In the rows, 128 means zero.
Facts:
(1014) Ω (1427)
(1044) Ω (1773)
(1242) Ω (1668)
(1271) Ω (1137)
(1306) Ω (608)
(1321) Ω (1427)
(1372) Ω (1142)
(1393) Ω (1137)
(1460) Ω (608)
(1501) Ω (608)
(1549) Ω (608)
(1566) Ω (833)
(1603) Ω (870)
(1623) Ω (343)
(1704) Ω (1317)
(1733) Ω (127)
(337) Ω (1347)
(351) Ω (934)
(352) Ω (608)
(377) Ω (552)
(470) Ω (608)
(471) Ω (608)
(48) Ω (1137)
(557) Ω (1427)
(58) Ω (608)
(608) Ω (1137)
(690) Ω (1137)
(703) Ω (108)
(754) Ω (1209)
(766) Ω (1526)
(767) Ω (552)
(8) Ω (1044)
(843) Ω (1610)
(888) Ω (1044)
(894) Ω (1473)
(898) Ω (260)
(904) Ω (1317)
[(1003) (1670) (360) (58)] π k
[(1044) (1175) (1271) (1372) (1416) (1501) (1518) (1526) (270) (331) (352) (541) (860) (874) (898) (98)] π a
[(1059) (110) (1193) (1350) (1460) (1652) (1733) (470) (519) (535) (566) (731) (754) (819)] π b
[(1065) (1391) (1603) (1695) (608)] π j
[(1068) (1255) (1295) (1306) (1566) (1773) (40) (615)] π i
[(1078) (1127) (1444) (1459) (149) (1549) (1664) (690) (775) (8) (888)] π c
[(109) (1172) (1242) (1589) (238) (31) (540) (904)] π h
[(1113) (1134) (1186) (1238) (1623) (1744) (790)] π m
[(1138) (1638) (351) (557) (640) (703)] π e
[(1177) (1187) (337) (343) (570) (691) (767) (894) (905)] π d
[(1260) (1668) (54)] π o
[(1321) (1704) (872) (965)] π l
[(1347) (1507) (628)] π n
[(1620) (319) (727) (772)] π g
[(233) (482) (766)] π f
θ klidrim <- (1003) (1238) (1271) (1350) (1391) (1393) (1444) (1460) (1622) (1704) (1711) (1733) (238) (342) (351) (470) (487) (557) (691) (703) (731) (754) (767) (790) (8) (874) (894) (905)
θ funutrun <- (1014) (1042) (1044) (1065) (1068) (1078) (109) (110) (1113) (1134) (1138) (1172) (1175) (1186) (1187) (1191) (1193) (1194) (124) (1242) (1255) (1260) (1272) (1295) (1321) (1347) (1372) (1459) (149) (1495) (1501) (1507) (1518) (1549) (1566) (1589) (1603) (1604) (1623) (1638) (1652) (1664) (1695) (1744) (1773) (233) (258) (270) (280) (31) (319) (331) (337) (343) (352) (360) (377) (40) (441) (471) (48) (482) (519) (535) (54) (540) (566) (570) (58) (615) (628) (640) (690) (727) (766) (772) (775) (819) (843) (860) (872) (904) (965) (98)
θ skovem <- (1059) (1127) (1177) (1306) (1392) (1416) (1526) (1620) (1668) (1670) (1764) (541) (608) (626) (888) (898)
ψ (552) <- (1003) (124) (1704) (691) (727) (819) (860) (934)
ψ (968) <- (1014) (1177) (1186) (1507) (1526) (40) (441)
ψ (870) <- (1042) (110) (1127) (1175)
ψ (1220) <- (1044) (1495) (1549) (377) (566)
ψ (187) <- (1059) (1566) (233) (342) (626)
ψ (547) <- (1065) (1070) (1191) (1295) (1518) (1589) (767) (843)
ψ (1642) <- (1068) (1610) (296) (916)
ψ (1209) <- (1078) (1372) (1604) (1668) (260) (470) (557) (615)
ψ (1070) <- (109) (1113) (1194) (1444)
ψ (358) <- (1120) (1547) (640)
ψ (525) <- (1134) (1242) (1459) (1773) (360) (374) (886) (965)
ψ (699) <- (1138) (1664) (1695) (187) (487) (541)
ψ (934) <- (1172) (1187) (1393) (258) (775) (790) (98)
ψ (1282) <- (1193) (850)
ψ (889) <- (1220) (1765) (337) (54)
ψ (1317) <- (1238) (1347) (766)
ψ (784) <- (1255) (1427)
ψ (1029) <- (1260) (1272) (1711) (968)
ψ (962) <- (127) (1416) (351) (722) (772) (870) (872) (904) (905)
ψ (335) <- (1271) (1350) (1620) (1764)
ψ (1547) <- (1306) (482) (703)
ψ (321) <- (1321)
ψ (722) <- (1391)
ψ (1582) <- (1392)
ψ (833) <- (1460) (1638) (1744) (238) (270) (471)
ψ (1288) <- (149) (898)
ψ (916) <- (1501) (343) (519)
ψ (37) <- (1582)
ψ (1473) <- (1603) (58)
ψ (127) <- (1622) (48) (754)
ψ (1765) <- (1623) (1733) (690)
ψ (296) <- (1652) (280)
ψ (1137) <- (1670) (352) (608)
ψ (108) <- (31) (331) (335) (628) (888)
ψ (374) <- (319) (535)
ψ (886) <- (540)
ψ (1610) <- (570)
ψ (1142) <- (731) (818)
ψ (1120) <- (8)
ψ (850) <- (874)
ψ (818) <- (894)

Known rows:
[128 148  79 114 143 101 135 107 118 125 106 118 145  99 105 116 126 147
 129 148  99 145 126 107 126 105 121 122 141 122 133 130 146  68]: (1078)
[118 113 104 123 133 111 116 100 131 124 105 134 151 109 121 132 132 117
 125 161 112 134 125 130 135 111 101 130 123 120 127 128 137 103]: (280)
[121 142  88 113 142 102 134 109 128 125 107 119 145 101 104 122 131 141
 128 155 107 137 129 109 128 111 108 126 136 118 132 129 144  73]: (540)
[ 98 119 133 127 151 106 128 100 143 109  93 113 135 112 130 144 115 109
 108 185 124 129 133 116 156 123  43 161 132 112 135 102 115 117]: (1186)
[109 163  93 152 151 122 103 133 143 118 112 124 129  86 122 123  96 122
 131 166 138 104 126 134 126 125  72 137 119 130 133 109 121  87]: (1652)
[116 123 106 144 146 111 105 100 130 115 103 132 148 109 136 128 107 107
 121 166 119 130 121 138 136 122  82 137 125 133 128 113 123 117]: (1518)
[114 150  59 133 133  60 124 129 145 133 129 123 162 119 105 137 124 125
 149 137 110 169 119 110  87 124 122  92 133 137 159 108 169  98]: (904)
[133 101  94 130 127 106 124  71  95 122  97 143 167 115 142 119 129 113
 134 144  84 152 102 135 143  91 129 120 136 136 131 125 138 115]: (766)
[114  89 114 102 130 100 132  98 145 123 100 134 154 127 109 146 153 117
 113 162 107 139 136 126 130 124  95 132 120 112 138 135 151  99]: (319)
[141  70 171 117 139 105 168 117 140 134 176 158 114 166 131 122 132 133
 121 101 154 117 174 126 138 189 157 136 102 179 115 162 115 142]: (1704)
[130 120 141 125 111  94 124 157 152 143 168 132 134 182 135 137 116 111
 123  78 138 186 137 115  89 165 167  92 133 145 146 104 146 203]: (1391)
[148  81 168 105 138 133 163 137 141 126 144 154 115 169 131 119 133 139
  95  87 147 113 168 144 119 189 155 131 111 169 138 162 133 129]: (1003)
[137  99 160 122 105 143 150 119 101 132 132 145 122 157 162 110 124 126
 116  81 119 146 122 129 147 130 165 122 140 147 140 118 117 178]: (894)
[133  98 165 127 108 137 161 115  97 132 126 145 118 161 163 111 122 126
 117  82 120 148 123 123 153 131 158 126 147 151 144 114 115 178]: (767)
[144 137 161 147 124 145 151 128 142 105 155 139 104 150 166 117 106 154
 109 110 158 128 116 130 145 154 140 144 136 135 121  92 118 169]: (1271)
[152 153 191 133 122 151 166 180  95 127 152  93  97 231 111 168 139 135
 156  74 113 101 134 133 137 145 166 147 139 145 117 135 100 173]: (1392)
[123 114 150 118  93 161 121 149 130 157 146 140 107 104 127 120 161 130
 142 112 154 114 125 126 129 115 161 117 118 101 118 147 125 149]: (1582)
[118 118 158 114  97 166 129 144 126 154 136 131 101 104 131 124 159 132
 135 117 151 118 125 118 143 111 148 128 127  95 119 143 119 148]: (1765)
[120 115 151 118 100 158 127 147 129 153 142 134 106 109 131 123 157 129
 137 114 152 120 127 122 132 115 154 122 126 103 120 144 123 148]: (699)
[122 117 151 118  97 161 123 148 129 156 145 137 105 106 129 123 161 130
 140 112 153 116 126 123 130 117 158 119 120 104 119 146 124 149]: (525)

Rows:
No name comes twice in this set of rows, the named rows included.
[115 138  68 164 136  69  67 130 155 126 133 131 173 134 131 146  98  84
 136 144 122 173 113 146  73 136 108  86 122 143 149  91 164 156] -> (1175)
[115 148 166 102  99 184 100 133 130 149 159 132 116 103 136 136 151 124
 104  98 136 114 143 119  99  99 156 114 120  92  96 174 133 151] -> (1427)
[178 181 177 160 120 160 171 152  84 102 169 101  95 222 141 151 127 170
 166  80 115 106  94 140 151 127 194 152 149 142  94 109 104 176] -> (1306)
[107 110 111 127 133 101 142  89 125 120 100 128 143 109 128 135 130 119
 128 164 110 132 121 119 153 107  86 141 130 123 139 115 127 102] -> (377)
[189  97 149 134 157 138 167 110 137 101 174 176 115 163 151  98 117 177
 104  90 156  97 147 164 122 194 190 137 107 190 109 166 137 106] -> (1393)
[110 180  57 172 149  74  72 157 168 124 137 118 157 118 119 140  79 101
 141 145 137 158 120 136  61 146  92  89 124 144 159  85 158 126] -> (110)
[135 161 142 103 131 135 178 143 109 136 136 111 104 138 125  99 114 170
 117  85 123 152 143  79 138 137 162 126 162 137 137 124 119 125] -> (1444)
[164  80  92 133 179 105 120  82 122 109 121 169 161 122 121 109 122 129
 116 146 116  94 152 177 112 162 134 130  94 188 115 185 145  53] -> (258)
[ 89 146 136 111 133 113 144  58 121  96 108 115 153 108 148 157 118 118
  94 157  87 134 131  96 140  87  67 145 137 117 135 127 129 107] -> (1014)
[132  92 106 123 127 125 101  85 105 125  86 144 164 119 135 120 135 102
 114 151  91 144 109 150 140  98 115 126 132 119 121 127 138 127] -> (343)

The same objects again, as new rows of numbers:
Known rows:
[132 108 132 136 154 125 104 135 114 121 134 117 114 127 142 109 136 126
  97 167 133 133 119 125 131 133 137 137 152 141 126 100 119 119]: (850)
[130 109 131 123 152 120 114 131 115 116 130 125 119 130 129 123 120 134
 104 190 121 134 108 114 130 134 142 118 148 133 136 128 120 128]: (1220)
[128 151 129 124 126 123 156 117  99 137 106 133 112 137 151 152 138 151
 128 172 130 153 118 127 135 134 129 126 142 134 122 139 120 101]: (1014)
[128 113 138 122 152 124 105 131 123 115 132 127 118 130 133 105 127 125
 102 193 126 131 112 118 132 137 138 131 151 138 133 120 121 130]: (1547)
[127 125 123 112 126 141 132 143 119 142 139 149 116 119 111 136 113 140
 181  95 118 146 150 123 141 116 147 139  97 133  90 116 145 128]: (727)
[130  89 151 140 127 134  91 144 121 130 153 142 130 118 106  90 122 140
 122 154 136 129 134 116 133 145 142 194 131 158 131  99 125 146]: (552)
[125 146 123 162 117 105 109 117 134 117 169 102 155 131 113 127 114 116
 153 117 117 111 114 147 114 110 128 145 120 103 203 155 118 148]: (1059)
[129 114 133 130 146 122 110 129 119 114 122 124 107 129 132 112 128 126
  95 180 128 130 108 116 130 141 134 142 148 140 131 121 122 129]: (1765)
[131 118 131 128 145 121 116 129 109 119 130 121 115 130 131 121 122 129
 102 184 126 135 106 122 129 137 137 122 155 135 124 128 122 126]: (1029)
[131 130 129 125 103 127 134 125 127 126 106 130 114 129 131 139 136 133
 112 147 137 134 115 116 131 153 118 155 124 147 106 126 128 112]: (1604)
[125 154 100 157 124 113 107 123 139 110 173  96 137 121 113 124 107  98
 173  54 114 109 122 145 124 102 123 143 102  95 192 143 130 146]: (1620)
[121 126 136 101 138 132  85 131 155 109 128 127 155 142 142  95 142  94
 100 198 128 120 129 124 124 133 130  97 126 147 119  90 126 132]: (962)
[127 163 111 167 106 113 104 123 137 108 139 102 140 120 105 121 125 103
 150  80 122  95 120 150 108 113 117 170 122  91 204 146 133 157]: (541)
[131 149 103 112 118 144 148 139 110 108 112 137  92 118 111 127 127 124
 144  57 129 133 144 137 122 117 146  92 122 115 103 129 151 137]: (628)
[122 110 126 124 145 123  98 134  98  87 141 127 141 123 111  89 117 129
  99 150 141 134 106  86 122 142 135 123 153 136 138 118 125 129]: (1610)
[126 107 138 120 153 123 107 133 127 113 129 130 123 132 126 110 123 130
 105 199 121 133 114 117 131 132 140 127 148 138 133 124 123 133]: (818)
[125  80 119 144 139 128 118 130  93  98 162 137 124 141 119 125 116 122
  87 185 130 131  99 122 108 145 130 128 121 148 121 109 155 141]: (1209)
[138 127 100 155 108 106 117 133 152 102 146  86 142 115  92 169 113  93
 142  54 110  96 113 151  97 104 137 140 112  86 204 171 123 143]: (1526)
[129  95 147 158 129 130 135 114 178 156 164 129 152 120 131 112 109 139
 159  48 134 112 154 124 141 134  87 148 111 137 157 136 114 147]: (691)
[132 118 138 162 129 121 144 109 143 152 140 109 156 127 138 140 128 128
 118  71 137 106 123 128 125 131  88 130 128 112 141 155 113 120]: (1711)

Rows:
No name comes twice in this set of rows, the named rows included.
[119 143 131  99 132 130 131 124 149 128 107 137 159 149 166 147 156 127
 136 192 125 146 141 133 134 117 123 102 118 139 123  95 123 105] -> (48)
[117 154 138 144 101 109  87 115 165 119 171 108 198 146 127  99 133  87
 139 168 119  98 128 154 109 114 122 134 108 117 197 127 115 150] -> (1127)
[132 157  92 115 117 138 161 133  96 116 108 130  85 117 114 137 123 127
 139  48 130 134 133 138 119 120 147  76 128 110 103 142 150 133] -> (1507)
[131 119 130 123 119 140 130 150 121 131 111 148 129 118 108 147 133 150
 154  95 129 136 151 128 127 120 149 167 117 127 124 112 143 126] -> (860)
[124 131 119 121 131 127 153 117 125 123 129 136  93 136 150 135 129 142
 134 146 130 151 128 127 140 142 126 100 123 152 117 124 125 124] -> (337)
[133  97 152 159 145 131 139 123 185 176 140 136 140 128 136 143 121 145
 162  86 115 104 159 157 137 111  96 164 106 118 154 147 129 152] -> (1704)
[124 146 111 160 113 102 127 103 144 115 178 100 133 132 122 116 102 113
 158 113 118 116 109 140 125 129 123 111 121 121 211 165 105 156] -> (1177)
[134 117 139 107 131 123  97 140 124 124 133 116 138 113 112 101 121 118
 101 157 133 131 118 102 136 140 152 121 160 136 114 129  96 121] -> (833)
[128 123 140 148 143 125 143 103 177 151 143 119 135 127 150 112 121 128
 144  83 125 110 141 133 143 129  84 103 124 123 147 156 108 143] -> (894)
[118 157 127 119 125 125 146 118  90 124 118 140 139 135 142 128 132 159
 136 152 140 154 121 106 133 131 128 133 145 132 126 126 122 108] -> (843)
[121 131 155 133 118 132 116 109 169 156 149 126 194 140 142 106 134  98
 118 111 133  94 139 133 125 125  85 107 110 118 113 136 119 139] -> (1622)
[131 134 135 148 134 133 129 123 141 149 131 125 152 120 113 126 119 121
 130  41 130  92 137 136 119 110 103 135 125  85 132 159 138 141] -> (874)
[129 105 149 122 114 132 131 136 127 151 134 146 135 127 123 140 127 155
 145 157 130 143 141 123 137 138 140 169 118 156 121 116 122 120] -> (124)

Now the same objects, written a new way:
Known rows:
[139 129 134 134 121 129 129 130 136 138 128 124 125 130 122 128 125 132
 113 125 126 133 132 112 132 117 126 127 126 127 120 119 142]: (1113)
[141 135 139 134 118 129 123 136 116 127 121 133 127 134 105 140 136 132
 121 128 139 134 122 131 137 129 133 137 123 118 123  95 133]: (690)
[120 125 106 129 142 129 148 139 136 152 108  97 142 131 105 127 134 125
 144  88 115 102 122 160 123 135 148 122 143 118 138 144 108]: (187)
[123 124 107 130 142 126 155 139 127 158 110  97 144 125 111 127 135 127
 147  86 122 101 124 167 128 131 141 127 146 114 138 146 105]: (916)
[124 137 158 137 142 146 114 119 160 140 125 124 128 145 112 113 128 116
 109 168 102 111 124  91 113 115 133 122 124 150 122  73 129]: (1014)
[124 128 126 135 122 129 127 122 135 142 127 123 122 131 116 132 125 128
 121 125 131 122 129 123 123 125 120 133 126 134 128 108 135]: (1191)
[119 125 105 129 141 130 147 139 136 151 108  97 142 131 106 127 133 125
 143  87 115 101 122 160 122 135 148 122 143 118 138 145 109]: (1070)
[120 126 106 127 141 128 151 136 129 155 109  98 141 128 112 127 133 127
 148  82 119 105 123 165 126 134 147 122 144 117 138 149 106]: (850)
[124 125 159  99 124 118 106 136 123  96 159 159 130 122 145 107 136 118
 110 199 129 133 124 111 123 124  75 169 123 139 125 117 121]: (703)
[136 124 125 142 131 127 120 129 127 124 131 133 122 128 146 121 125 126
 129 169 131 136 125 117 131 126 129 130 124 129 124 131 135]: (31)
[117 125 114 153 134 130 122 133 115 118 129 140 135 126 110 133 112 120
 144 118 129 113 142 124 120 142 124 135 121 141 134 117 146]: (1773)
[134 130 118 138 129 126 118 120 127 123 125 127 127 136 110 126 122 124
 131 148 131 119 134 120 129 133 121 131 120 132 133 102 128]: (1295)
[108 121 148 108 112 135 130  92 116 150 130 137 108 129 166 143 106 131
 140  60 137 141 137 130 121 120 136 126 128 128 130 121 125]: (1042)
[137 130 129 132 132 123 117 135 122 119 125 132 117 135 137  97 128 117
 134 192 123 133 129 109 132 121 123 140 120 128 125 132 127]: (1695)
[147 124 125 147 132 130 123 129 128 120 135 135 128 125 153 131 120 133
 119 156 132 148 127 115 139 120 139 118 126 123 118 138 143]: (1193)
[127 139 136  97 123 117 101 130 120  51 152 168 120 117 120 117 148 123
 117 220 136 146 131 109 135 140  85 143 116 145 125 140 129]: (1704)
[109 140  83 125 133 125 153 136 132 119 104 107 126 118  99 135 154 133
 159  89 129 112 127 162 126 157 153  91 136 131 142 186 114]: (552)
[120 125 107 127 142 128 153 136 130 155 109  98 141 127 113 127 134 127
 148  84 118 104 124 164 125 135 146 122 144 116 139 148 105]: (358)
[127 129 129 130 127 124 121 130 127 132 125 128 116 134 129 107 129 119
 132 170 127 126 128 116 126 125 118 141 122 132 128 123 128]: (1138)
[147 133 133 132 119 127 133 128 132 136 128 125 129 129 117 130 123 136
 113 114 127 134 138 113 139 112 123 126 126 121 120 120 141]: (360)

Rows:
No name comes twice in this set of rows, the named rows included.
[131 122 155 114 128 122 102 137 127  86 167 165 139 119 164 119 131 125
 106 190 130 142 122 109 123 130  91 148 120 141 124 129 132] -> (238)
[137 123 124 140 131 126 120 127 126 125 129 131 120 128 141 122 125 124
 125 176 133 137 124 121 134 121 126 139 128 125 123 125 132] -> (1242)
[134 129 163 105 117 123 114 136 132  99 164 159 142 119 143 128 131 133
  95 142 127 141 130 106 125 120  87 146 123 137 120 122 136] -> (1238)
[109 123 178  76 118 124 105 111 111 101 161 170 118 123 184 116 120 121
 124 145 131 149 131 115 119 119  91 161 124 135 126 126 115] -> (351)
[126 126 143 111 125 129 118 103 107 122 128 143 112 134 167 118 108 123
 149 127 130 146 141 119 132 121 137 126 121 124 129 131 121] -> (872)
[119 137 144 120 107 132 127 128 122 141 116 128 114 136  97 145 138 130
 121  89 138 128 121 135 124 131 130 140 125 126 125  88 132] -> (471)
[141 128 132 133 121 126 133 128 132 141 126 121 124 127 117 127 126 132
 111 133 131 134 131 119 138 109 119 139 130 120 118 116 138] -> (1623)
[124 138 138 108 116 124 112 126 131  68 160 166 133 110 121 146 144 138
 106 155 141 143 131 114 129 143  93 122 118 151 126 134 141] -> (691)
[140 144 152 116 107 131 130 134 120 134 115 128 122 136  94 142 135 136
 111  84 131 139 130 122 139 118 137 132 124 116 116  98 139] -> (58)
[124 125 106 133 141 126 155 141 128 158 113  98 147 124 119 127 134 129
 151  78 121 101 125 165 126 137 142 119 143 116 142 154 104] -> (1610)
[121 117 139 114 123 131 119  99 113 130 130 140 105 130 179 131 109 126
 136 129 135 157 130 126 133 114 140 133 129 120 123 136 126] -> (904)

